Here is a tiny trained network, its code and every weight. The questions are about switching its units off for an input and a class, where a switched-off unit gives its printed mean instead of its output.

import numpy as np


def w(rows, s, z=0):
    codes = np.array(rows[::2]) - 128.0
    scale = np.full(codes.shape[1], s)
    scale[-1] = z or s
    return codes * scale


def f(y):
    return np.maximum(y, 0)


def log_softmax(a):
    a = a - a.max(-1, keepdims=True)
    return a - np.log(np.exp(a).sum(-1, keepdims=True))


def net(x, mask):
    res = np.array(x, float).reshape(1, 6) / 4 @ E
    y = f(res @ A[0][:, :-1].T + A[0][:, -1])
    res = res + np.where(mask, y, B[0][:, -1]) @ B[0][:, :-1]
    return log_softmax(res[-1] @ U[:, :-1].T + U[:, -1])


A, B = {}, {}
E = w([
[84,8,93,240,229,93,250,152,46,198],'x0',
[181,162,213,99,225,1,192,6,224,138],'x1',
[12,156,15,55,196,78,181,223,202,15],'x2',
[126,128,130,126,130,129,127,131,126,129],'x3',
[127,130,129,125,129,128,127,129,125,132],'x4',
[126,128,128,128,127,129,129,124,129,125],'x5',
],0.005)
A[0] = w([
[212,107,221,190,84,157,83,60,60,227,4],'N0',
[185,148,210,119,210,20,183,28,209,139,2],'N1',
[222,104,228,193,81,159,80,59,55,230,91],'N2',
[170,249,142,4,36,152,23,115,217,63,152],'N3',
[129,125,131,128,130,129,128,131,130,128,90],'N4',
[164,248,144,11,42,155,30,114,213,66,154],'N5',
[175,145,190,119,204,41,177,43,203,138,30],'N6',
[19,152,34,59,197,80,174,195,187,27,82],'N7',
[100,49,91,191,200,100,222,148,76,179,132],'N8',
[85,89,62,166,40,235,74,212,45,118,64],'N9',
[175,147,198,121,201,33,183,42,200,135,28],'N10',
[89,41,94,206,206,100,228,148,76,183,128],'N11',
[221,105,229,195,85,164,80,59,58,229,94],'N12',
[88,28,88,213,215,95,237,151,75,186,124],'N13',
[84,85,56,175,31,252,62,223,35,113,38],'N14',
[93,43,94,195,198,105,218,145,81,180,139],'N15',
[35,151,53,69,186,90,169,184,176,37,96],'N16',
[5,160,36,57,210,73,183,207,193,18,39],'N17',
[164,230,139,24,50,149,40,114,206,74,158],'N18',
[92,40,87,198,209,94,232,149,76,186,85],'N19',
[87,88,58,172,37,248,66,218,43,115,45],'N20',
],0.0041,0.0012)
B[0] = w([
[193,55,62,164,43,190,193,117,203,124,214],'N0',
[67,215,73,23,221,19,187,235,137,217,215],'N1',
[225,34,42,172,15,217,215,111,228,121,229],'N2',
[68,137,225,198,168,155,29,51,27,56,255],'N3',
[129,133,127,132,124,126,125,128,129,130,128],'N4',
[73,139,220,197,168,158,31,56,30,60,249],'N5',
[80,206,85,34,210,34,177,214,137,207,202],'N6',
[218,41,60,181,10,214,198,98,213,117,221],'N7',
[83,143,216,179,160,152,37,60,46,63,213],'N8',
[86,198,89,32,219,23,179,208,142,202,212],'N9',
[72,213,79,24,217,22,179,228,139,214,205],'N10',
[82,143,209,180,158,154,44,73,48,70,221],'N11',
[216,42,47,167,17,208,213,113,227,114,228],'N12',
[87,146,208,177,154,155,41,73,51,75,230],'N13',
[78,216,80,17,224,3,187,225,149,220,221],'N14',
[82,142,207,180,156,146,45,69,52,77,214],'N15',
[214,44,62,177,19,215,196,93,214,112,207],'N16',
[233,25,48,185,4,225,210,98,223,112,227],'N17',
[77,135,209,188,166,154,40,69,40,70,236],'N18',
[90,139,209,179,151,152,43,76,51,76,218],'N19',
[79,213,81,20,221,8,187,227,140,214,217],'N20',
],0.0041,0.0061)
U = w([
[92,135,233,181,145,148,18,81,42,66,255],'0',
[208,53,64,159,35,179,192,114,217,121,91],'1',
[90,199,100,1,194,49,162,188,132,206,39],'2',
],0.01,0.00083)

Each question gives the input, the list of numbers given to net, and the class t.
The units are the neurons (one row each of A and B). Each row of codes is followed by its name. A weight is (code - 128) times the scale printed after its matrix; where a second scale follows, it is the last column's (A, B and U).
mask holds one flag per neuron, in row order. A switched-off neuron (its flag False) gives its mean, the last column of its row in B, instead of its output. The means were averaged over made-up inputs and are rounded, as every weight is.
A unit's drop is (log p(t) with every unit on - log p(t) with that unit switched off) / (log p(t) with every unit on - log p(t) with every unit switched off).
unit that matters most: the unit with the biggest drop
k most important neurons: the k neurons with the biggest drops, biggest first
drop of u: that unit's drop, to one decimal
input [6,-4,6,-5,-3,-4], class 0: unit that matters most -> N13
input [6,7,7,1,-7,-1], class 1: 3 most important neurons -> (N17 N7 N16)
input [4,-1,-5,-3,7,6], class 1: 2 most important neurons -> (N2 N12)
input [4,-5,4,3,-6,-6], class 2: 4 most important neurons -> (N14 N20 N9 N3)
input [-4,1,5,5,8,-3], class 1: 2 most important neurons -> (N17 N7)
input [-6,6,6,-5,1,3], class 0: 2 most important neurons -> (N3 N5)
input [5,-8,2,-7,-3,-7], class 2: 2 most important neurons -> (N14 N20)
input [-6,1,-7,1,-2,-6], class 1: 3 most important neurons -> (N2 N12 N0)
input [-6,8,-4,6,1,3], class 2: 2 most important neurons -> (N1 N10)
input [8,8,3,-5,6,-1], class 0: drop of N10 -> -0.1
input [0,-5,1,3,3,-3], class 2: drop of N0 -> 0.0
input [-4,-6,1,3,0,1], class 2: drop of N20 -> 0.1
